Here is a tiny trained network, its code and every weight. The questions are about switching its units off for an input and a target symbol, where a switched-off unit gives its printed mean instead of its output.

import numpy as np


def w(rows, s, z=0):
    codes = np.array(rows[::2]) - 128.0
    scale = np.full(codes.shape[1], s)
    scale[-1] = z or s
    return codes * scale


def f(y):
    return y / 2 * (1 + np.tanh(0.7978845608 * (y + 0.044715 * y**3)))


def softmax(a):
    e = np.exp(a - a.max(-1, keepdims=True))
    return e / e.sum(-1, keepdims=True)


def log_softmax(a):
    a = a - a.max(-1, keepdims=True)
    return a - np.log(np.exp(a).sum(-1, keepdims=True))


def net(x, mask):
    ids = ['ΔΘΠΣΦΨαβεημ'.index(c) for c in x.split()]
    T = len(ids)
    res = E[ids] + P[:T]
    r = res
    for j in range(3):
        rows = slice(3 * j, 3 * j + 3)
        q, k, v = (r @ M[0][rows].T for M in (Q, K, V))
        z = softmax(np.where(np.tri(T) > 0, q @ k.T / 3**0.5, -1e9)) @ v
        o = O[0][rows]
        res = res + np.where(mask[j], z, o[:, -1]) @ o[:, :-1]
    y = f(res @ A[0][:, :-1].T + A[0][:, -1])
    res = res + np.where(mask[3:7], y, B[0][:, -1]) @ B[0][:, :-1]
    return log_softmax(res[-1] @ U[:, :-1].T + U[:, -1])


Q, K, V, O, A, B = {}, {}, {}, {}, {}, {}
E = w([
[74,204,186],'Δ',
[136,130,96],'Θ',
[173,238,143],'Π',
[92,138,53],'Σ',
[116,157,65],'Φ',
[106,147,141],'Ψ',
[122,82,134],'α',
[122,105,202],'β',
[183,54,127],'ε',
[172,93,174],'η',
[209,102,2],'μ',
],0.026)
P = w([
[194,162,187],'0',
[207,169,199],'1',
[222,178,205],'2',
[229,177,211],'3',
[241,175,217],'4',
[254,188,212],'5',
[246,182,223],'6',
],0.0054)
Q[0] = w([
[140,175,91],'H0',
[105,49,181],'H0',
[94,195,141],'H0',
[167,158,192],'H1',
[207,75,117],'H1',
[102,8,137],'H1',
[106,58,93],'H2',
[118,168,105],'H2',
[152,214,156],'H2',
],0.016)
K[0] = w([
[32,118,120],'H0',
[222,149,244],'H0',
[10,163,143],'H0',
[214,172,113],'H1',
[124,73,113],'H1',
[121,115,227],'H1',
[100,40,113],'H2',
[104,189,145],'H2',
[148,207,149],'H2',
],0.013)
V[0] = w([
[183,184,153],'H0',
[146,101,84],'H0',
[181,1,171],'H0',
[138,41,142],'H1',
[7,109,124],'H1',
[226,100,126],'H1',
[96,151,82],'H2',
[21,52,156],'H2',
[211,93,146],'H2',
],0.0099)
O[0] = w([
[92,194,126,167],'H0',
[106,152,119,122],'H0',
[51,106,102,45],'H0',
[62,80,255,75],'H1',
[111,158,139,54],'H1',
[184,89,183,168],'H1',
[99,99,119,128],'H2',
[41,73,115,2],'H2',
[184,166,69,119],'H2',
],0.0071,0.0085)
A[0] = w([
[86,211,184,7],'N0',
[8,65,146,145],'N1',
[162,29,38,154],'N2',
[217,70,142,124],'N3',
],0.012,0.013)
B[0] = w([
[181,30,29,168],'N0',
[30,105,107,142],'N1',
[4,107,115,205],'N2',
[132,91,138,254],'N3',
],0.015,0.0089)
U = w([
[157,79,123,56],'Δ',
[88,93,150,127],'Θ',
[79,155,244,159],'Π',
[87,219,47,160],'Σ',
[215,139,162,127],'Φ',
[110,252,252,180],'Ψ',
[218,14,20,10],'α',
[157,88,128,209],'β',
[145,2,140,37],'ε',
[184,50,195,171],'η',
[127,30,45,2],'μ',
],0.011,0.0097)

Each question gives the input, a string of symbols that net reads in full, and the target symbol t.
The units are the heads (3 rows each of Q, K, V and O) and the neurons (one row each of A and B). Each row of codes is followed by its name. A weight is (code - 128) times the scale printed after its matrix; where a second scale follows, it is the last column's (O, A, B and U).
mask holds one flag per unit, heads first, then neurons. A switched-off unit (its flag False) gives its mean, the last column of its rows in O or B, instead of its output. The means were averaged over made-up inputs and are rounded, as every weight is.
A unit's drop is (log p(t) with every unit on - log p(t) with that unit switched off) / (log p(t) with every unit on - log p(t) with every unit switched off).
The circuit of an input: a set's keep is (log p(t) with only the set's units on - log p(t) with every unit switched off) / (log p(t) with every unit on - log p(t) with every unit switched off). Starting from all 7 units, units are removed one at a time, each time the one whose removal leaves the highest keep (on an exact tie, the one counted first), for as long as the keep stays at least 0.8.
circuit, biggest first: the units of the circuit, biggest drop first
k most important neurons: the k neurons with the biggest drops, biggest first
heads that matter: for each layer, one digit per head in row order, 1 if its drop is at least 0.15 and else 0, layers parted by /
drop when u is switched off: that unit's drop, to one decimal
input Δ Δ Π Ψ α, target Φ: circuit, biggest first => [H0 N2]
input ε Ψ Σ μ μ β Φ, target η: heads that matter => 010
input Π α Φ Π Ψ, target Φ: circuit, biggest first => [H2 N2]
input Δ Σ Φ Π ε β, target Φ: most important neuron => [N2]
input Π μ ε Σ Δ Σ Θ, target η: circuit, biggest first => [H1 N3 N0]
input Δ Ψ Σ Σ Σ ε, target ε: circuit, biggest first => [H1 N2 H0]
input Φ ε Δ α ε Σ β, target Π: heads that matter => 110
input α μ Δ Ψ Π Φ, target Φ: heads that matter => 001
input Φ Σ Σ μ Ψ Ψ, target η: circuit, biggest first => [H1 N3]
input μ Π μ Σ Δ, target η: 2 most important neurons => [N0 N3]
input Σ Φ Σ Σ Σ Φ Ψ, target Ψ: 2 most important neurons => [N0 N3]
input β Σ Ψ μ Ψ Θ, target η: 2 most important neurons => [N0 N3]
input Δ ε Σ Δ Δ μ Ψ, target η: drop when H1 is switched off => 1.4
input Δ Π Σ β Ψ Φ, target Φ: drop when N0 is switched off => 0.1
input Δ β μ Φ, target η: drop when H1 is switched off => 0.9
